The rows lie along a hidden order. The number after each row says roughly how far along it the row is, from 0 to 9. A new part has a new order.
(in the rows, 100 means zero)
[100,82,98,85,90,110,83,119,112,110,17,89,95,82,77,82,65,121,115,108,102,73,106,108,83,103,106,106,84,101,103,82,85] : 2
[98,83,86,100,99,112,89,116,109,98,24,83,101,85,96,191,91,84,77,97,114,62,122,95,106,85,116,128,97,115,106,96,104] : 3
[98,96,92,85,94,106,97,105,102,101,73,93,99,94,90,111,91,105,101,102,98,83,108,100,95,97,104,100,96,99,105,100,95] : 0
[103,81,103,98,90,109,105,109,108,117,90,104,98,90,72,153,76,114,99,102,108,80,105,98,101,106,115,115,102,96,90,106,101] : 1
[116,66,113,116,89,108,97,115,123,132,100,112,91,87,59,124,64,131,114,106,123,92,97,104,95,133,118,129,97,103,72,89,97] : 5
[101,85,102,96,92,106,93,113,106,108,67,98,97,89,79,112,85,114,105,103,107,84,104,103,96,106,107,108,96,101,97,94,93] : 1
[106,86,112,116,98,101,99,110,109,114,114,106,99,94,78,107,96,107,104,102,116,103,94,100,101,121,107,114,103,104,85,90,99] : 2
[103,92,106,106,98,101,95,115,104,105,88,99,97,92,76,94,100,107,109,102,114,99,94,103,98,114,101,112,99,105,92,85,93] : 2
[128,64,101,62,83,110,89,99,125,118,66,124,75,86,67,129,2,122,133,104,119,63,110,102,77,111,103,138,83,115,98,107,86] : 9
[106,78,78,113,109,105,85,96,110,104,49,86,103,94,154,122,97,90,79,103,99,84,122,97,104,79,111,114,79,112,103,87,108] : 3
[103,94,102,102,97,102,105,100,105,107,112,108,100,99,96,129,96,107,95,99,106,98,103,99,104,103,106,107,105,99,94,106,105] : 0
[99,94,96,92,99,103,92,110,99,91,59,86,99,93,92,101,93,89,99,101,97,85,105,101,96,93,97,107,96,106,108,95,94] : 1
[114,74,113,114,94,103,88,121,112,108,97,105,91,86,62,93,71,110,122,103,126,95,87,104,93,129,98,132,96,116,83,82,86] : 6
[100,83,84,107,108,106,83,104,106,94,22,79,103,92,120,122,98,82,87,100,103,81,115,99,102,83,103,113,86,116,109,87,103] : 3
[103,87,86,124,113,100,87,102,106,96,58,87,105,95,137,117,107,74,81,98,106,92,109,97,108,89,104,114,89,116,101,86,107] : 3
[134,69,95,64,86,104,88,96,125,113,58,135,72,87,65,101,0,122,135,104,116,65,106,103,75,110,93,136,79,123,102,107,81] : 9
[118,59,104,79,83,106,89,117,124,119,58,118,82,80,40,143,28,121,124,104,126,68,107,102,83,121,109,140,90,114,93,98,87] : 7
[104,92,99,96,96,105,102,100,105,106,95,104,98,97,103,117,87,111,98,102,97,92,108,99,97,95,109,99,99,96,97,98,103] : 0
[105,75,107,106,90,110,96,111,117,123,76,104,97,88,74,129,76,125,107,107,113,85,104,102,95,113,115,111,96,100,85,93,99] : 3
[96,99,100,103,102,102,94,112,95,85,83,88,101,95,85,121,112,80,96,98,109,94,98,99,102,100,94,111,104,111,104,91,94] : 1
[125,63,107,86,84,111,97,106,126,128,92,130,81,86,51,154,22,124,120,104,126,70,103,100,86,123,112,140,94,112,89,106,93] : 7
[106,80,87,123,109,104,94,101,108,105,82,93,103,98,131,156,100,80,75,97,109,88,117,95,113,90,111,119,94,113,98,95,113] : 3
[104,101,98,99,101,100,98,109,103,99,94,98,99,98,103,108,98,102,100,100,100,98,104,100,100,100,103,101,98,101,99,100,101] : 0
[114,60,104,98,87,111,88,112,126,135,59,111,92,82,61,113,44,140,115,110,107,75,106,106,85,118,115,120,84,99,82,86,93] : 5
[102,85,103,100,93,105,94,118,107,108,68,97,99,90,75,114,83,111,108,103,110,88,100,102,94,107,106,114,97,105,101,89,93] : 2
[106,75,104,105,94,104,91,106,112,119,80,102,99,92,93,88,75,126,108,107,105,91,101,104,92,112,109,111,89,100,87,88,97] : 3
[97,90,101,87,93,108,93,119,104,97,52,91,96,88,60,129,88,99,105,101,108,76,105,102,94,100,103,115,101,107,105,93,89] : 1
[103,85,87,112,105,103,93,96,108,103,66,93,102,97,126,124,99,90,83,99,101,89,111,97,104,91,108,109,91,107,98,95,110] : 2
[104,85,96,100,98,102,93,99,110,116,78,100,99,96,110,64,81,120,108,105,94,99,102,105,94,102,104,93,89,97,95,91,97] : 1
[98,80,87,96,97,113,92,118,109,99,22,84,99,82,86,195,86,81,79,97,116,59,124,95,105,84,116,130,97,112,106,97,104] : 3
[106,82,116,128,100,99,89,124,110,110,101,99,99,91,66,73,100,107,120,103,124,105,85,103,97,135,98,122,97,112,79,73,88] : 4
[118,70,110,114,91,106,95,108,124,133,101,117,94,90,80,109,62,135,116,107,113,94,99,104,91,127,113,120,90,103,75,90,98] : 5
[111,70,113,116,91,108,89,121,119,125,84,105,97,85,61,103,70,128,119,107,122,89,96,105,92,131,111,121,93,106,77,78,92] : 4
[95,94,97,96,100,104,90,110,103,92,44,86,100,92,95,114,92,86,94,100,102,80,108,100,99,92,102,120,94,108,107,91,95] : 1
[106,83,94,101,97,107,102,98,108,113,81,102,100,97,109,157,89,102,85,100,101,84,119,96,105,91,116,110,96,99,97,108,111] : 1
[99,92,96,85,96,107,94,100,103,104,54,91,103,92,99,118,86,104,97,102,95,81,112,101,94,89,106,101,91,97,107,99,99] : 1
[101,94,100,94,97,105,103,101,103,105,96,101,99,96,93,132,94,105,97,99,101,93,106,99,100,98,106,100,101,97,99,104,103] : 0
[106,80,107,104,91,108,96,115,111,111,74,102,96,86,55,141,79,113,106,103,116,82,103,100,97,114,113,120,102,100,90,95,96] : 2
[108,85,112,124,102,98,85,117,111,111,91,98,100,93,82,40,87,114,120,106,114,106,84,108,92,133,96,110,90,108,82,68,85] : 4
[110,69,118,120,91,107,93,125,119,122,95,105,96,85,45,132,81,123,114,105,130,89,96,102,96,134,116,130,99,109,73,83,94] : 4
[117,64,102,81,86,108,86,114,124,120,40,112,84,82,60,95,35,123,130,107,117,70,104,106,79,116,101,129,81,113,95,87,82] : 7
[105,84,79,129,116,99,85,92,110,104,59,89,106,100,169,103,101,82,76,100,96,97,115,97,109,85,105,112,80,115,99,83,113] : 4
[113,73,114,122,97,101,86,127,114,119,86,106,97,87,72,66,73,122,121,106,119,99,89,106,91,130,102,120,88,109,78,72,92] : 5
[100,94,94,102,105,100,91,102,102,96,73,92,101,99,119,93,99,94,94,100,99,96,103,101,102,94,98,103,93,106,102,92,98] : 1
[106,71,80,112,104,110,95,98,116,112,54,93,103,92,137,176,86,94,71,100,104,81,129,95,108,85,120,122,88,110,98,98,115] : 3
